zaz: [148 147 141 197 134  45]
mok: [ 87 161 112 115 196 141]
Molaz: [101 161 112 115  88 141]
raro: [120 100 123 160 195 123]
asked: [148 147 141 197 134  45] => zaz
after: [195] => [123]
asked: [ 87 161 112 115 196 141] => mok
after: [101] => [161]
after: [88] => [141]
after: [197] => [134]
after: [196] => [141]

mok: [126 144 121 174]
Belaz: [ 64 122 205 156]
Fufom: [218 194 100 187]
zar: [108  67  94  27]
raro: [164 124 201 163]
after: [67] => [94]
after: [94] => [27]
after: [108] => [67]
after: [164] => [124]
after: [124] => [201]

Molaz: [122  91 187  91]
zar: [134 130 125 123]
Mup: [131 129 123 123]
raro: [ 88 165 179  56]
balup: [124 124 123 126]
zaz: [ 83 219  67 107]
asked: [131 129 123 123] => Mup
after: [134] => [130]

mok: [ 52 165 176 168  55]
Ren: [ 65  66 105 158 159]
Fufom: [ 64 166 162  73 160]
after: [64] => [166]
after: [52] => [165]
after: [65] => [66]
after: [166] => [162]
after: [165] => [176]
after: [158] => [159]
after: [66] => [105]

vul: [124 118 132 123 126 118 122 125 129 121 121 119 128 118 131 124 121]
zaz: [137 131 111 126 120 116 131 130 134 124 132 126 125 135 201 133 123]
raro: [128 131 111 126 120 116 131 130 134 124 132 126 127 138 201 133 123]
zar: [125 124 132 122 123 123 126 129 129 123 129 119 134 137 127 134 120]
after: [138] => [201]
asked: [137 131 111 126 120 116 131 130 134 124 132 126 125 135 201 133 123] => zaz
asked: [125 124 132 122 123 123 126 129 129 123 129 119 134 137 127 134 120] => zar
asked: [124 118 132 123 126 118 122 125 129 121 121 119 128 118 131 124 121] => vul
asked: [128 131 111 126 120 116 131 130 134 124 132 126 127 138 201 133 123] => raro

mok: [151 135 137  89 147  92 123 128  75 111 148 161 148 117 145 129 123 115
 120 137 131 134  88  80 118 144 128 160 101 128 115 141 125 132 127 104
 147 156]
raro: [151 135 137  89 147  92 123 128  75 111 148 161 148 117 145 129 123 115
 120 137 131 134  88  80 151 112 117 109 149 155 151  96 117 135  87 120
 132 132]
tudan: [134 132 209 121 150 106 163 167  97 167 161 146  97 112 143 149  76 132
 139 149 141  96  92 164 166 127 132 144  99 100 118 127 111 114  70 134
 119 132]
Fufom: [123 126 112 184  79 102 129 138 178 142 114 151 118 132 130 162  88 131
 141 150 127 126 120 123 162 101 144 101 143 146 112 132 191 128 160 103
 149 143]
Belaz: [ 96 104 145 104 130 120 117 145 152 138 133 119 167 164 101 117 149 128
 118 123 120 109 116 107 114 127 125 127 129 111 126 117  92 128 144 114
 130 115]
balup: [139  88 134 133 129 150 115 139 145 143 118 120 165 169  99 110 172 127
 139  82 133 105 133 122  87 156 115 146 144 114 139 121  93 151 139  96
 115 136]
Mup: [129 148 117 134 159 131  85 103 157 155 148 115  85 127 158  99 148 107
  87 147 155 145 178 163 142 157 115 145 107 144 117 128 120 155 161 130
 111 117]
Molaz: [141 111 133 120 132 161 127 159 115 132  99 124 139 156 109 122 146 150
 121 120 115 146 131 152 116 134 133 126 122 116 128 138 103 132 134 113
 126 128]
asked: [134 132 209 121 150 106 163 167  97 167 161 146  97 112 143 149  76 132
 139 149 141  96  92 164 166 127 132 144  99 100 118 127 111 114  70 134
 119 132] => tudan
asked: [151 135 137  89 147  92 123 128  75 111 148 161 148 117 145 129 123 115
 120 137 131 134  88  80 118 144 128 160 101 128 115 141 125 132 127 104
 147 156] => mok
after: [191] => [128]

mok: [150 205 130 109 109]
Fufom: [144 207 129 106 122]
Belaz: [156 222 126 110 117]
tudan: [157 196 105 223  73]
Mup: [221 222 143 105 123]
Ren: [149 204 130 103 109]
zaz: [156 222 126 102 102]
after: [204] => [130]
after: [110] => [117]
after: [157] => [196]
after: [149] => [204]
after: [129] => [106]

balup: [ 68  98 110  97]
zaz: [178 212 217 137]
Belaz: [184  67  57 181]
after: [67] => [57]
after: [57] => [181]

Molaz: [137  52 125 135]
tudan: [142 214 127 116]
mok: [118  59 129 135]
Mup: [120 191 131 119]
balup: [117 182 132 120]
Ren: [139 228 127 115]
zaz: [137  53 125 135]
raro: [116  43 129 137]
Belaz: [117  43 129 136]
zar: [121 226 131 115]
after: [182] => [132]
after: [139] => [228]

zaz: [ 25 111  54 157]
vul: [152  86 108  41]
raro: [141  77 212 192]
Molaz: [172  66  69 173]
tudan: [129  53  66  65]
after: [25] => [111]
after: [53] => [66]
after: [129] => [53]

Mup: [ 91 134 112 154 162 113  77 173 142  95 115 172 102 120]
vul: [ 80 150 106 115  96 156 181  75 130  84 134 118 133  98]
raro: [141 135 139 146  81 104 136  31  73 173 174 104 141  76]
mok: [ 98 110 137 125 178 155 179 121 151 155  78 102 100  96]
after: [156] => [181]
after: [77] => [173]
after: [73] => [173]
after: [178] => [155]

Molaz: [203 130 115 138 158]
Fufom: [133  62 113 161 143]
mok: [107 189 138 128 116]
zaz: [162 115 108 128 114]
Ren: [ 74 128 138 116  85]
tudan: [164 148 115 137 193]
after: [137] => [193]
after: [162] => [115]
after: [107] => [189]
after: [203] => [130]
after: [74] => [128]
after: [62] => [113]

zar: [129 123 126 120 105 131 122 140 135 133 156 101  47 124 119 159 128 149
 127 119 132 165 120 103 137 115 159 129 111 117 164 136 121 120 129 136
 127 129]
tudan: [129 123 126 120 105 131 122 140 135 133 156 101  47 124 119 159 128 149
  98 119 132 165 126 103 137 115 159 129 111 117 164 136 121 141 132 136
 126 130]
mok: [172  58 123 130 135 136 133 134 132 123 145 126 165 129 139 128 132 162
 152 115 117 154 130 135 153 141 115 123 130 114 130 116 123 117 140 118
 125 133]
vul: [117 147 131 135 145 124 132 117 121 125 101 151 188 131 133 102 127 103
 148 138 127  91 130 148 115 136 104 128 141 140  98 124 135 119 124 123
 130 126]
after: [58] => [123]
asked: [129 123 126 120 105 131 122 140 135 133 156 101  47 124 119 159 128 149
 127 119 132 165 120 103 137 115 159 129 111 117 164 136 121 120 129 136
 127 129] => zar
asked: [117 147 131 135 145 124 132 117 121 125 101 151 188 131 133 102 127 103
 148 138 127  91 130 148 115 136 104 128 141 140  98 124 135 119 124 123
 130 126] => vul
after: [138] => [127]

zar: [168 101 205  61 137 122 195 196 164 127]
Belaz: [163 101 205  61 137 118 195 196 164 127]
vul: [163 113 213  61 118 103 210 196 164 127]
Molaz: [163 101 205  61 137 115 195 196 164 127]
mok: [158  74  94  61 137 103  77 196 164 182]
zaz: [163 113 213  61 118 103 212 196 163 127]
after: [210] => [196]
asked: [163 113 213  61 118 103 210 196 164 127] => vul
after: [115] => [195]
after: [122] => [195]
after: [212] => [196]

Molaz: [141 206 160 108 142 123 145  74  62 156 189 152 120 119  59 197  75 150
  45 137]
mok: [122 151 123 200  73  57  75 122  40 202 171  70 212 151 139 174 146  90
  98 162]
balup: [192 206 160 108 142 123 145 175  62 180  51 152 120 119  59  99  75 150
 124 137]
after: [90] => [98]
after: [200] => [73]
after: [40] => [202]
after: [51] => [152]
after: [180] => [51]
after: [98] => [162]

tudan: [141  86  97 155 162 124  43  68 192 201]
vul: [ 50 154  75 105 160  44 105 174 181 155]
Belaz: [184 194 155 211 210  67  29  40  66  88]
after: [192] => [201]
after: [67] => [29]
after: [154] => [75]
after: [174] => [181]
after: [44] => [105]

Ren: [154 177  91 145  99 115  93 168 136 100 144 108 146 149 133 143  93 146
 174 116 171 125 114 154 137 140 119 188 144 147 158 148 178 114 143 128]
mok: [155 162 137 133 148  91 146 157 114 106 135 177 149 134 183 208  98 105
 101 115 163 127 139 169 194 141 171 118  90 134 145 150 136  83 156 142]
zar: [161 126 136 147  94 114 130 156 155 164 181 128 192 133 112 116 143 136
 159  97 152 159 171 111 174  93 161 154 145 148 106 113 180 118 187 193]
Mup: [118 120 132 129 164 193 135 131  90 115 121 118  89 162 134  92 182 176
 110 174 109 130 130 129  84 168 111 140 187 124 156 146 112 182  99 115]
Fufom: [112 123 163 144 176 211 157 108 159 169 120 126 101 149 123  97 191 175
 156 200 107 148 131 132  73 172 107  88 183 143 156 149  92 217  98 110]
raro: [155 162 137 133 148  91 146 157 123 106 137 177 149 134 183 208  98 105
 101 200 107 148 131 132  73 172 107 141 183 143 156 149  92 217  98 110]
Belaz: [155 162 137 133 148  91 146 157 114 106 135 177 149 134 183 208  98 105
 101 200 107 148 131 132  73 172 107 141 183 143 156 149  92 217  98 110]
after: [211] => [157]
asked: [155 162 137 133 148  91 146 157 123 106 137 177 149 134 183 208  98 105
 101 200 107 148 131 132  73 172 107 141 183 143 156 149  92 217  98 110] => raro
after: [109] => [130]
asked: [161 126 136 147  94 114 130 156 155 164 181 128 192 133 112 116 143 136
 159  97 152 159 171 111 174  93 161 154 145 148 106 113 180 118 187 193] => zar

Fufom: [100 104 165 134 218 145 121  85]
Molaz: [100 152 165 134 112 135 124  72]
Belaz: [118 101 103 134 189 108 105 142]
zaz: [107 113 165 194 120 144  31  85]
after: [121] => [85]
after: [103] => [134]
after: [107] => [113]
after: [104] => [165]
after: [113] => [165]
after: [135] => [124]
after: [105] => [142]

zar: [224 136  79  86 113  49]
Molaz: [ 85  99  26 211 171  82]
Mup: [160  82 109 197 202 219]
vul: [159 193 184 135 171 219]
mok: [ 27  67  79  86 171 219]
tudan: [ 55  50  79  86 171 219]
Ren: [152 197 187 136 171 219]
zaz: [ 85  58  70  86 171 219]
Belaz: [ 85  99 185 211 171 219]
raro: [ 85  82  76  49  84 173]
Fufom: [ 79  52  79  86 171 219]
balup: [ 58  82  79  87 171 219]
after: [159] => [193]
after: [193] => [184]
after: [27] => [67]

Mup: [153 136 103 132 118]
zaz: [137  90 104 103 154]
Ren: [201 102  85 230 104]
raro: [149 105  77 118 131]
after: [149] => [105]
after: [136] => [103]

Ren: [123  89 148 106 113 142 114 116 191 106]
vul: [130 107 147 125 133 140  72 117 182  88]
mok: [120 142 123 105 131 150 153 126 228 136]
Mup: [115 121 128 173 142 135 133 119 161 158]
Fufom: [137 157 118 124 116 121 227 139  96 124]
after: [115] => [121]
after: [161] => [158]
after: [157] => [118]
after: [228] => [136]
after: [118] => [124]

